Here is a tiny trained network, its code and every weight. The questions are about switching its units off for an input and a target symbol, where a switched-off unit gives its printed mean instead of its output.

import numpy as np


def w(rows, s, z=0):
    codes = np.array(rows[::2]) - 128.0
    scale = np.full(codes.shape[1], s)
    scale[-1] = z or s
    return codes * scale


def norm(h):
    return h / np.sqrt((h * h).mean(-1, keepdims=True) + 1e-5)


def f(y):
    return np.maximum(y, 0)


def softmax(a):
    e = np.exp(a - a.max(-1, keepdims=True))
    return e / e.sum(-1, keepdims=True)


def log_softmax(a):
    a = a - a.max(-1, keepdims=True)
    return a - np.log(np.exp(a).sum(-1, keepdims=True))


def net(x, mask):
    ids = ['βγδζηθμξπσφψω'.index(c) for c in x.split()]
    T = len(ids)
    res = E[ids] + P[:T]
    u = 0
    for l in range(2):
        q, k, v = (norm(res) @ M[l].T for M in (Q, K, V))
        z = softmax(np.where(np.tri(T) > 0, q @ k.T / 3**0.5, -1e9)) @ v
        res = res + np.where(mask[u], z, O[l][:, -1]) @ O[l][:, :-1]
        u += 1
        y = f(norm(res) @ A[l][:, :-1].T + A[l][:, -1])
        res = res + np.where(mask[u : u + 16], y, B[l][:, -1]) @ B[l][:, :-1]
        u += 16
    return log_softmax(norm(res)[-1] @ U[:, :-1].T + U[:, -1])


Q, K, V, O, A, B = {}, {}, {}, {}, {}, {}
E = w([
[117,139,133,102,114,25],'β',
[112,119,73,182,25,152],'γ',
[209,133,112,217,142,109],'δ',
[170,253,67,133,166,64],'ζ',
[146,88,155,27,140,89],'η',
[155,54,112,136,72,34],'θ',
[73,35,225,98,45,33],'μ',
[159,179,59,107,104,89],'ξ',
[146,126,205,162,96,67],'π',
[185,67,231,109,89,81],'σ',
[83,137,60,135,179,81],'φ',
[55,185,135,123,18,100],'ψ',
[143,213,144,161,139,217],'ω',
],0.014)
P = w([
[142,162,175,121,36,252],'0',
[210,141,146,134,69,217],'1',
[201,131,164,144,87,185],'2',
[207,123,167,157,97,168],'3',
[199,119,163,163,102,153],'4',
[190,121,163,174,105,141],'5',
[186,128,160,171,100,132],'6',
[182,128,156,190,113,119],'7',
[182,129,144,169,94,109],'8',
[167,126,141,182,94,102],'9',
],0.0037)
Q[0] = w([
[137,136,109,223,34,115],'0.h0',
[85,162,175,135,139,224],'0.h0',
[98,138,152,208,33,2],'0.h0',
],0.0064)
K[0] = w([
[85,96,69,205,126,111],'0.h0',
[128,117,195,137,111,132],'0.h0',
[2,101,79,214,188,112],'0.h0',
],0.0084)
V[0] = w([
[71,127,81,142,176,136],'0.h0',
[162,203,198,187,1,120],'0.h0',
[84,99,130,137,156,169],'0.h0',
],0.0055)
O[0] = w([
[185,182,252,140,242,32,181],'0.h0',
[252,184,91,24,22,169,190],'0.h0',
[2,171,117,134,158,107,3],'0.h0',
],0.0032,0.0017)
A[0] = w([
[58,189,80,164,184,170,60],'0.n0',
[91,51,223,59,159,157,157],'0.n1',
[28,176,146,216,104,213,116],'0.n2',
[217,136,58,124,139,144,221],'0.n3',
[26,148,184,113,81,135,16],'0.n4',
[142,165,129,65,100,84,132],'0.n5',
[161,98,122,90,113,64,251],'0.n6',
[139,89,172,97,154,101,90],'0.n7',
[124,120,19,99,128,188,38],'0.n8',
[78,169,97,143,117,126,78],'0.n9',
[8,171,62,170,113,156,166],'0.n10',
[141,124,155,204,168,204,253],'0.n11',
[117,40,102,101,57,117,103],'0.n12',
[130,174,128,208,120,104,155],'0.n13',
[117,98,164,2,168,141,233],'0.n14',
[114,118,73,128,63,185,109],'0.n15',
],0.0079,0.0019)
B[0] = w([
[129,83,161,75,119,170,156],'0.n0',
[254,140,108,119,145,104,169],'0.n1',
[126,132,136,186,37,185,151],'0.n2',
[43,121,145,149,58,105,202],'0.n3',
[206,128,105,67,50,123,153],'0.n4',
[99,81,134,176,175,156,208],'0.n5',
[120,152,99,150,243,192,255],'0.n6',
[169,169,157,136,153,143,169],'0.n7',
[9,1,225,174,77,157,141],'0.n8',
[107,167,129,115,74,122,147],'0.n9',
[184,137,139,115,78,128,167],'0.n10',
[136,174,106,79,135,167,156],'0.n11',
[142,137,128,103,147,73,202],'0.n12',
[152,56,136,70,86,134,194],'0.n13',
[170,159,135,206,174,116,164],'0.n14',
[115,226,164,153,179,57,160],'0.n15',
],0.0069,0.0066)
Q[1] = w([
[77,142,80,176,196,68],'1.h0',
[102,134,77,147,208,91],'1.h0',
[83,116,117,84,58,254],'1.h0',
],0.012)
K[1] = w([
[60,89,58,22,140,166],'1.h0',
[83,95,130,6,131,160],'1.h0',
[105,162,177,232,68,178],'1.h0',
],0.011)
V[1] = w([
[192,224,163,128,126,48],'1.h0',
[75,165,199,89,50,109],'1.h0',
[7,2,123,197,50,181],'1.h0',
],0.0047)
O[1] = w([
[121,142,254,192,178,86,248],'1.h0',
[152,100,88,113,102,114,102],'1.h0',
[140,111,178,125,155,141,10],'1.h0',
],0.0084,0.0017)
A[1] = w([
[51,164,138,104,76,133,147],'1.n0',
[181,152,78,148,78,188,51],'1.n1',
[114,162,192,127,52,65,177],'1.n2',
[55,64,79,179,127,122,246],'1.n3',
[170,121,114,175,116,203,135],'1.n4',
[54,117,180,104,134,103,157],'1.n5',
[120,244,64,139,125,103,4],'1.n6',
[117,188,115,144,179,103,170],'1.n7',
[139,100,180,162,121,153,136],'1.n8',
[145,122,104,100,198,73,168],'1.n9',
[190,198,88,101,60,192,165],'1.n10',
[123,157,254,144,173,74,132],'1.n11',
[147,123,215,159,145,133,175],'1.n12',
[123,101,195,57,47,137,115],'1.n13',
[187,161,172,113,97,142,99],'1.n14',
[106,133,140,112,97,80,142],'1.n15',
],0.0082,0.0032)
B[1] = w([
[181,26,215,83,167,177,160],'1.n0',
[37,166,112,98,99,79,151],'1.n1',
[107,79,54,112,179,90,226],'1.n2',
[135,185,121,2,192,178,186],'1.n3',
[146,157,82,159,35,116,151],'1.n4',
[240,177,255,152,239,172,161],'1.n5',
[209,17,224,134,121,126,150],'1.n6',
[56,100,186,200,118,139,187],'1.n7',
[59,42,85,94,104,128,165],'1.n8',
[76,188,71,97,111,91,217],'1.n9',
[123,183,226,103,214,49,175],'1.n10',
[100,109,93,171,122,182,255],'1.n11',
[67,165,85,84,64,251,214],'1.n12',
[121,70,150,130,224,171,173],'1.n13',
[198,176,36,166,116,128,176],'1.n14',
[81,118,103,96,185,130,164],'1.n15',
],0.0051,0.0078)
U = w([
[51,62,169,105,60,100,176],'β',
[96,68,48,158,116,213,141],'γ',
[113,240,192,90,101,198,89],'δ',
[45,87,48,162,158,36,73],'ζ',
[107,164,61,22,106,165,83],'η',
[132,64,189,60,197,191,255],'θ',
[155,186,238,78,117,36,145],'μ',
[37,180,192,207,195,150,102],'ξ',
[224,193,157,169,202,124,79],'π',
[146,70,233,172,181,43,70],'σ',
[206,30,83,121,151,63,119],'φ',
[136,214,80,160,53,57,116],'ψ',
[246,145,125,133,148,168,180],'ω',
],0.011,0.0039)

Each question gives the input, a string of symbols that net reads in full, and the target symbol t.
The units are the heads (3 rows each of Q, K, V and O) and the neurons (one row each of A and B). Each row of codes is followed by its name. A weight is (code - 128) times the scale printed after its matrix; where a second scale follows, it is the last column's (O, A, B and U).
mask holds one flag per unit, layer by layer, with each layer's heads first. A switched-off unit (its flag False) gives its mean, the last column of its rows in O or B, instead of its output. The means were averaged over made-up inputs and are rounded, as every weight is.
A unit's drop is (log p(t) with every unit on - log p(t) with that unit switched off) / (log p(t) with every unit on - log p(t) with every unit switched off).
The circuit of an input: a set's keep is (log p(t) with only the set's units on - log p(t) with every unit switched off) / (log p(t) with every unit on - log p(t) with every unit switched off). Starting from the 12 units with the biggest drops (on a tie, the unit counted first), units are removed one at a time, each time the one whose removal leaves the highest keep (on an exact tie, the one counted first), for as long as the keep stays at least 0.8.
circuit, biggest first: the units of the circuit, biggest drop first
most important unit: the unit with the biggest drop
k most important neurons: the k neurons with the biggest drops, biggest first
k most important neurons of layer l: the k neurons of layer l with the biggest drops, biggest first
drop when u is switched off: that unit's drop, to one decimal
input θ γ μ δ β φ φ ξ, target θ: most important unit : 0.n3
input μ φ θ β, target ζ: circuit, biggest first : [1.n3; 1.n10]
input ξ φ ξ μ, target σ: circuit, biggest first : [0.h0; 0.n1]
input φ ψ ξ β β θ γ, target ψ: circuit, biggest first : [0.n15; 0.n5]
input θ ω π φ θ ψ φ δ σ γ, target β: 4 most important neurons : [0.n6; 0.n2; 0.n13; 0.n1]
input β π π β μ φ ψ, target β: 3 most important neurons : [0.n2; 1.n2; 1.n13]
input θ β μ δ μ π δ ω β, target ξ: 2 most important neurons of layer 0 : [0.n6; 0.n5]
input δ η β μ δ η β φ ζ, target μ: 3 most important neurons of layer 1 : [1.n6; 1.n10; 1.n2]
input σ ψ θ μ φ β β σ π, target ξ: circuit, biggest first : [0.h0; 1.n12]
input γ φ β, target ζ: 4 most important neurons : [0.n0; 1.n9; 1.n3; 1.n5]
input π ζ φ β μ, target σ: 3 most important neurons : [0.n8; 0.n1; 0.n4]
input β β β η, target π: 2 most important neurons : [0.n1; 0.n14]
input ξ μ ω φ β η μ β θ π, target ξ: 2 most important neurons of layer 1 : [1.n12; 1.n11]
input δ δ φ ξ μ σ β μ β φ, target η: most important unit : 0.h0
input σ φ π γ β σ δ, target γ: 2 most important neurons : [0.n13; 0.n6]
input β η φ ζ, target μ: 3 most important neurons of layer 1 : [1.n10; 1.n6; 1.n2]
input γ γ φ σ, target π: 2 most important neurons of layer 0 : [0.n1; 0.n8]
input β θ ψ π β π μ θ ξ, target θ: 2 most important neurons of layer 0 : [0.n8; 0.n3]
input η φ φ, target η: 2 most important neurons : [0.n0; 0.n3]
input β β δ φ π ω σ, target π: most important unit : 0.n1
input δ φ γ, target ψ: drop when 1.n15 is switched off : 0.0
input β φ β η, target ω: drop when 0.h0 is switched off : 0.2
input β β ξ β θ θ η ζ, target σ: drop when 1.n6 is switched off : 0.4
